Here is a tiny trained network, its code and every weight. The questions are about switching its units off for an input and a class, where a switched-off unit gives its printed mean instead of its output.

import numpy as np


def w(rows, s, z=0):
    codes = np.array(rows[::2]) - 128.0
    scale = np.full(codes.shape[1], s)
    scale[-1] = z or s
    return codes * scale


def f(y):
    return y / 2 * (1 + np.tanh(0.7978845608 * (y + 0.044715 * y**3)))


def log_softmax(a):
    a = a - a.max(-1, keepdims=True)
    return a - np.log(np.exp(a).sum(-1, keepdims=True))


def net(x, mask):
    res = np.array(x, float).reshape(1, 5) / 4 @ E
    y = f(res @ A[0][:, :-1].T + A[0][:, -1])
    res = res + np.where(mask, y, B[0][:, -1]) @ B[0][:, :-1]
    return log_softmax(res[-1] @ U[:, :-1].T + U[:, -1])


A, B = {}, {}
E = w([
[95,108,250,30,77],'x0',
[146,137,125,107,123],'x1',
[146,136,124,105,124],'x2',
[54,208,95,73,204],'x3',
[196,148,206,147,252],'x4',
],0.016)
A[0] = w([
[221,87,125,163,128,221],'N0',
[142,92,219,103,191,1],'N1',
[123,124,70,155,102,149],'N2',
[108,117,62,115,96,181],'N3',
[126,141,190,96,131,114],'N4',
[80,223,92,121,198,155],'N5',
[143,115,1,135,97,210],'N6',
[121,187,125,145,188,97],'N7',
[158,96,148,179,109,245],'N8',
[69,124,134,91,50,145],'N9',
[93,125,131,134,138,147],'N10',
[138,88,135,97,70,193],'N11',
[191,179,128,188,186,128],'N12',
[162,126,109,153,168,116],'N13',
[160,53,163,135,85,211],'N14',
[112,69,146,135,40,175],'N15',
[133,131,45,154,113,206],'N16',
[63,169,123,84,126,113],'N17',
],0.018,0.0082)
B[0] = w([
[170,160,105,185,63,236],'N0',
[178,146,150,158,242,220],'N1',
[147,124,125,139,190,188],'N2',
[113,127,164,170,184,196],'N3',
[123,113,181,138,175,196],'N4',
[99,118,93,37,148,251],'N5',
[172,133,174,134,198,240],'N6',
[118,128,85,42,122,204],'N7',
[195,143,129,145,95,216],'N8',
[97,82,133,101,76,233],'N9',
[110,143,130,107,142,145],'N10',
[134,57,100,125,114,216],'N11',
[121,142,52,123,75,237],'N12',
[108,155,74,102,43,183],'N13',
[195,71,105,93,134,242],'N14',
[145,61,98,85,113,250],'N15',
[156,145,156,138,190,213],'N16',
[6,140,186,148,120,196],'N17',
],0.015,0.024)
U = w([
[173,116,181,167,180,238],'0',
[101,94,105,66,124,93],'1',
[69,165,183,109,227,207],'2',
[9,116,200,127,111,4],'3',
[131,179,122,164,78,35],'4',
],0.014,0.004)

Each question gives the input, the list of numbers given to net, and the class t.
The units are the neurons (one row each of A and B). Each row of codes is followed by its name. A weight is (code - 128) times the scale printed after its matrix; where a second scale follows, it is the last column's (A, B and U).
mask holds one flag per neuron, in row order. A switched-off neuron (its flag False) gives its mean, the last column of its row in B, instead of its output. The means were averaged over made-up inputs and are rounded, as every weight is.
A unit's drop is (log p(t) with every unit on - log p(t) with that unit switched off) / (log p(t) with every unit on - log p(t) with every unit switched off).
The circuit of an input: a set's keep is (log p(t) with only the set's units on - log p(t) with every unit switched off) / (log p(t) with every unit on - log p(t) with every unit switched off). Starting from the 12 units with the biggest drops (on a tie, the unit counted first), units are removed one at a time, each time the one whose removal leaves the highest keep (on an exact tie, the one counted first), for as long as the keep stays at least 0.8.
circuit, biggest first: the units of the circuit, biggest drop first
unit that matters most: the unit with the biggest drop
k most important neurons: the k neurons with the biggest drops, biggest first
drop of u: that unit's drop, to one decimal
input [-6,-4,-7,-3,1], class 4: circuit, biggest first	[N12 N0]
input [-7,-6,2,0,2], class 4: 2 most important neurons	[N15 N0]
input [0,-6,4,-1,3], class 4: unit that matters most	N6
input [-4,6,2,0,4], class 4: 3 most important neurons	[N15 N0 N14]
input [0,-2,-4,2,6], class 1: 4 most important neurons	[N12 N6 N7 N16]
input [0,0,1,-8,7], class 4: 2 most important neurons	[N0 N12]
input [0,0,3,-8,-5], class 0: 2 most important neurons	[N5 N6]
input [4,0,-7,1,-8], class 3: 2 most important neurons	[N17 N3]
input [3,7,4,0,5], class 0: 2 most important neurons	[N5 N17]
input [-4,-5,-1,7,0], class 2: 2 most important neurons	[N15 N14]
input [7,3,-5,0,6], class 0: 3 most important neurons	[N5 N17 N7]
input [-8,-3,-6,-6,-7], class 0: drop of N17	0.0
input [0,6,-4,7,-1], class 2: drop of N9	0.1
input [-7,7,-8,-6,1], class 4: drop of N12	0.5
input [0,5,2,-4,-4], class 0: drop of N5	0.4
